Below is a small trained network, with its code and all its weights. Each question gives an input and a target symbol and asks what happens when units are switched off, that is, made to give their printed mean instead of their output.

import numpy as np


def w(rows, s, z=0):
    codes = np.array(rows[::2]) - 128.0
    scale = np.full(codes.shape[1], s)
    scale[-1] = z or s
    return codes * scale


def norm(h):
    return h / np.sqrt((h * h).mean(-1, keepdims=True) + 1e-5)


def f(y):
    return np.maximum(y, 0)


def softmax(a):
    e = np.exp(a - a.max(-1, keepdims=True))
    return e / e.sum(-1, keepdims=True)


def log_softmax(a):
    a = a - a.max(-1, keepdims=True)
    return a - np.log(np.exp(a).sum(-1, keepdims=True))


def net(x, mask):
    ids = ['Λαβγδεημπστψω'.index(c) for c in x.split()]
    T = len(ids)
    res = E[ids] + P[:T]
    u = 0
    for l in range(2):
        r = norm(res)
        for j in range(3):
            rows = slice(2 * j, 2 * j + 2)
            q, k, v = (r @ M[l][rows].T for M in (Q, K, V))
            z = softmax(np.where(np.tri(T) > 0, q @ k.T / 2**0.5, -1e9)) @ v
            o = O[l][rows]
            res = res + np.where(mask[u + j], z, o[:, -1]) @ o[:, :-1]
        u += 3
        y = f(norm(res) @ A[l][:, :-1].T + A[l][:, -1])
        res = res + np.where(mask[u : u + 16], y, B[l][:, -1]) @ B[l][:, :-1]
        u += 16
    return log_softmax(norm(res)[-1] @ U[:, :-1].T + U[:, -1])


Q, K, V, O, A, B = {}, {}, {}, {}, {}, {}
E = w([
[109,145,151,149,113,118],'Λ',
[148,152,92,189,137,50],'α',
[228,92,43,163,173,100],'β',
[169,152,95,103,39,78],'γ',
[54,149,78,138,170,119],'δ',
[170,120,199,19,141,179],'ε',
[132,130,157,168,73,120],'η',
[55,1,92,140,153,90],'μ',
[81,139,85,62,148,101],'π',
[172,29,189,116,124,54],'σ',
[136,84,69,119,151,148],'τ',
[87,112,135,101,203,126],'ψ',
[165,179,197,172,141,119],'ω',
],0.023)
P = w([
[87,46,164,109,46,25],'0',
[110,66,179,82,95,34],'1',
[140,71,174,87,111,42],'2',
[157,95,174,99,119,50],'3',
[185,94,177,115,108,77],'4',
[202,108,173,111,112,94],'5',
[206,124,167,115,115,111],'6',
[221,131,159,126,112,130],'7',
[215,163,148,114,134,132],'8',
[211,188,131,117,132,148],'9',
[254,165,125,138,83,221],'10',
[232,173,138,136,81,176],'11',
],0.0047)
Q[0] = w([
[145,148,184,180,2,129],'0.h1',
[126,146,180,197,184,52],'0.h1',
[129,37,149,213,152,123],'0.h2',
[167,139,109,124,138,162],'0.h2',
[236,167,183,183,92,89],'0.h3',
[87,178,153,189,190,65],'0.h3',
],0.007)
K[0] = w([
[126,149,134,206,59,158],'0.h1',
[73,201,101,190,214,123],'0.h1',
[160,102,139,126,75,98],'0.h2',
[87,119,26,227,3,87],'0.h2',
[244,124,188,181,125,172],'0.h3',
[129,175,214,159,229,99],'0.h3',
],0.0064)
V[0] = w([
[119,83,101,97,142,152],'0.h1',
[168,186,107,63,163,164],'0.h1',
[145,156,177,120,160,156],'0.h2',
[190,2,170,126,66,93],'0.h2',
[199,156,192,91,176,134],'0.h3',
[145,145,107,124,118,122],'0.h3',
],0.0083)
O[0] = w([
[163,110,165,139,34,241,156],'0.h1',
[200,1,114,121,101,174,42],'0.h1',
[171,91,53,130,148,252,36],'0.h2',
[167,41,138,164,112,149,251],'0.h2',
[37,173,187,155,64,112,91],'0.h3',
[72,171,206,160,158,107,124],'0.h3',
],0.0055,0.0028)
A[0] = w([
[131,159,127,157,78,102,154],'0.n1',
[148,125,88,188,154,74,156],'0.n2',
[145,210,95,115,137,118,120],'0.n3',
[116,126,174,97,48,78,109],'0.n4',
[107,205,132,98,71,110,78],'0.n5',
[125,167,220,79,67,159,184],'0.n6',
[184,166,41,175,70,43,141],'0.n7',
[189,95,49,136,82,107,166],'0.n8',
[46,151,155,116,109,118,135],'0.n9',
[124,128,183,217,62,143,251],'0.n10',
[156,154,118,121,38,84,73],'0.n11',
[99,52,175,33,84,79,205],'0.n12',
[179,130,89,44,240,74,151],'0.n13',
[236,156,79,113,66,133,62],'0.n14',
[105,1,91,192,183,205,114],'0.n15',
[86,127,156,70,82,53,91],'0.n16',
],0.009,0.0028)
B[0] = w([
[27,99,38,170,157,39,177],'0.n1',
[141,31,71,136,76,182,217],'0.n2',
[174,70,92,149,105,93,175],'0.n3',
[152,107,100,45,137,131,179],'0.n4',
[124,22,151,93,165,165,165],'0.n5',
[169,175,25,95,31,94,180],'0.n6',
[187,69,176,149,183,224,226],'0.n7',
[150,117,174,121,149,38,208],'0.n8',
[71,114,109,28,60,135,166],'0.n9',
[58,111,102,1,178,113,203],'0.n10',
[87,248,91,152,150,138,167],'0.n11',
[164,113,65,205,207,75,212],'0.n12',
[166,92,159,145,73,157,254],'0.n13',
[147,123,85,124,95,66,170],'0.n14',
[56,192,127,63,139,79,229],'0.n15',
[178,53,151,163,108,117,179],'0.n16',
],0.0049,0.0072)
Q[1] = w([
[115,149,107,50,143,93],'1.h1',
[130,82,72,112,139,127],'1.h1',
[169,127,47,66,116,130],'1.h2',
[125,126,120,138,162,172],'1.h2',
[128,147,110,62,157,106],'1.h3',
[124,178,223,254,156,207],'1.h3',
],0.014)
K[1] = w([
[98,117,167,29,159,233],'1.h1',
[146,178,114,78,198,90],'1.h1',
[202,217,83,71,141,136],'1.h2',
[116,122,237,153,16,1],'1.h2',
[107,173,206,95,113,155],'1.h3',
[110,16,168,147,67,38],'1.h3',
],0.0067)
V[1] = w([
[103,129,132,52,254,162],'1.h1',
[79,73,194,143,99,122],'1.h1',
[131,159,221,108,76,186],'1.h2',
[90,111,161,52,83,78],'1.h2',
[96,204,200,117,68,87],'1.h3',
[179,91,167,116,169,103],'1.h3',
],0.0073)
O[1] = w([
[130,54,211,194,161,150,176],'1.h1',
[64,156,141,113,182,25,137],'1.h1',
[164,101,118,77,108,94,1],'1.h2',
[152,159,188,112,57,131,179],'1.h2',
[56,76,57,214,1,115,76],'1.h3',
[114,213,253,192,1,144,152],'1.h3',
],0.006,0.0081)
A[1] = w([
[97,89,138,159,183,73,128],'1.n1',
[97,114,139,109,183,140,195],'1.n2',
[124,90,94,88,173,116,141],'1.n3',
[132,147,83,201,134,102,196],'1.n4',
[118,158,172,186,121,145,161],'1.n5',
[170,143,112,161,171,138,170],'1.n6',
[217,3,101,137,155,196,169],'1.n7',
[127,59,16,198,95,84,155],'1.n8',
[251,61,152,128,138,126,108],'1.n9',
[168,190,179,94,160,79,4],'1.n10',
[183,140,119,111,121,117,232],'1.n11',
[119,49,166,136,101,157,185],'1.n12',
[189,211,178,154,94,72,116],'1.n13',
[127,86,161,71,118,122,121],'1.n14',
[121,110,189,138,130,179,116],'1.n15',
[38,187,134,117,128,74,133],'1.n16',
],0.011,0.0026)
B[1] = w([
[154,198,131,103,149,160,230],'1.n1',
[110,101,47,194,48,154,193],'1.n2',
[74,52,72,147,84,183,206],'1.n3',
[98,123,54,192,152,140,176],'1.n4',
[14,105,72,108,113,201,154],'1.n5',
[75,228,127,211,69,98,172],'1.n6',
[33,197,132,116,143,98,255],'1.n7',
[95,240,165,84,129,135,224],'1.n8',
[182,112,143,123,95,205,244],'1.n9',
[49,155,131,147,53,91,161],'1.n10',
[147,25,79,99,176,135,173],'1.n11',
[123,174,184,89,92,145,177],'1.n12',
[60,113,26,116,119,111,182],'1.n13',
[152,165,122,253,151,121,175],'1.n14',
[58,170,222,226,126,231,147],'1.n15',
[248,102,140,82,198,221,187],'1.n16',
],0.0053,0.0095)
U = w([
[132,158,143,88,213,139,113],'Λ',
[127,229,102,234,192,70,117],'α',
[216,134,86,186,150,164,153],'β',
[155,128,35,113,76,43,105],'γ',
[132,27,49,95,200,239,133],'δ',
[167,107,148,42,46,206,157],'ε',
[145,184,113,70,209,121,107],'η',
[32,72,116,129,195,45,83],'μ',
[112,24,97,148,47,138,98],'π',
[130,78,158,161,121,69,254],'σ',
[110,83,93,244,29,134,88],'τ',
[88,126,231,208,131,220,117],'ψ',
[49,206,142,33,59,94,153],'ω',
],0.011,0.0064)

Each question gives the input, a string of symbols that net reads in full, and the target symbol t.
The units are the heads (2 rows each of Q, K, V and O) and the neurons (one row each of A and B). Each row of codes is followed by its name. A weight is (code - 128) times the scale printed after its matrix; where a second scale follows, it is the last column's (O, A, B and U).
mask holds one flag per unit, layer by layer, with each layer's heads first. A switched-off unit (its flag False) gives its mean, the last column of its rows in O or B, instead of its output. The means were averaged over made-up inputs and are rounded, as every weight is.
A unit's drop is (log p(t) with every unit on - log p(t) with that unit switched off) / (log p(t) with every unit on - log p(t) with every unit switched off).
The circuit of an input: a set's keep is (log p(t) with only the set's units on - log p(t) with every unit switched off) / (log p(t) with every unit on - log p(t) with every unit switched off). Starting from the 12 units with the biggest drops (on a tie, the unit counted first), units are removed one at a time, each time the one whose removal leaves the highest keep (on an exact tie, the one counted first), for as long as the keep stays at least 0.8.
circuit, biggest first: the units of the circuit, biggest drop first
unit that matters most: the unit with the biggest drop
top k neurons: the k neurons with the biggest drops, biggest first
k most important neurons of layer l: the k neurons of layer l with the biggest drops, biggest first
which heads matter: for each layer, one digit per head in row order, 1 if its drop is at least 0.15 and else 0, layers parted by /
input μ μ δ ε τ δ δ α β δ γ, target γ: circuit, biggest first : [0.n14; 0.n1; 0.n8]
input η α ω ψ η η η δ ε δ μ, target μ: circuit, biggest first : [0.n15; 1.n9]
input τ α α τ α π, target π: unit that matters most : 0.n2
input τ α ω η, target ω: which heads matter : 000 / 001
input π α π δ ψ ψ δ, target ψ: circuit, biggest first : [1.h1; 0.n1; 1.n13]
input α π π, target π: 2 most important neurons of layer 1 : [1.n8; 1.n16]
input ε η μ β ω, target ω: circuit, biggest first : [0.n6; 0.h3; 0.n10]
input π μ η, target η: which heads matter : 110 / 000
input Λ γ τ τ, target τ: top 2 neurons : [0.n15; 0.n16]
input ω ε α η Λ τ, target ε: which heads matter : 110 / 011
input Λ β β Λ, target Λ: top 3 neurons : [1.n16; 0.n10; 1.n7]
input Λ δ ε μ π, target ε: top 2 neurons : [1.n9; 0.n7]
input δ ψ β β η, target ψ: top 3 neurons : [0.n3; 0.n10; 0.n15]
input τ δ γ β π σ Λ, target δ: top 2 neurons : [1.n16; 0.n8]
input γ δ δ α σ α τ π δ δ μ, target μ: circuit, biggest first : [0.n15]
input ψ ω ψ α π, target ψ: which heads matter : 110 / 100
input δ μ δ ω τ α ω δ, target ω: which heads matter : 001 / 010
input η π σ γ δ ε η, target ε: top 3 neurons : [1.n16; 0.n10; 0.n6]
input τ τ τ π π δ τ σ δ ψ μ τ, target ψ: 2 most important neurons of layer 0 : [0.n3; 0.n2]
input σ τ δ μ δ δ τ ω ε Λ Λ, target ε: 3 most important neurons of layer 1 : [1.n16; 1.n7; 1.n6]
input ω σ μ μ Λ, target ω: which heads matter : 001 / 001
input α ψ τ μ τ π, target ψ: unit that matters most : 1.h1
input β ω π δ, target δ: which heads matter : 100 / 000
input δ ω ψ ω δ τ α ω, target δ: top 2 neurons : [1.n16; 0.n10]
input γ β τ, target τ: which heads matter : 000 / 101
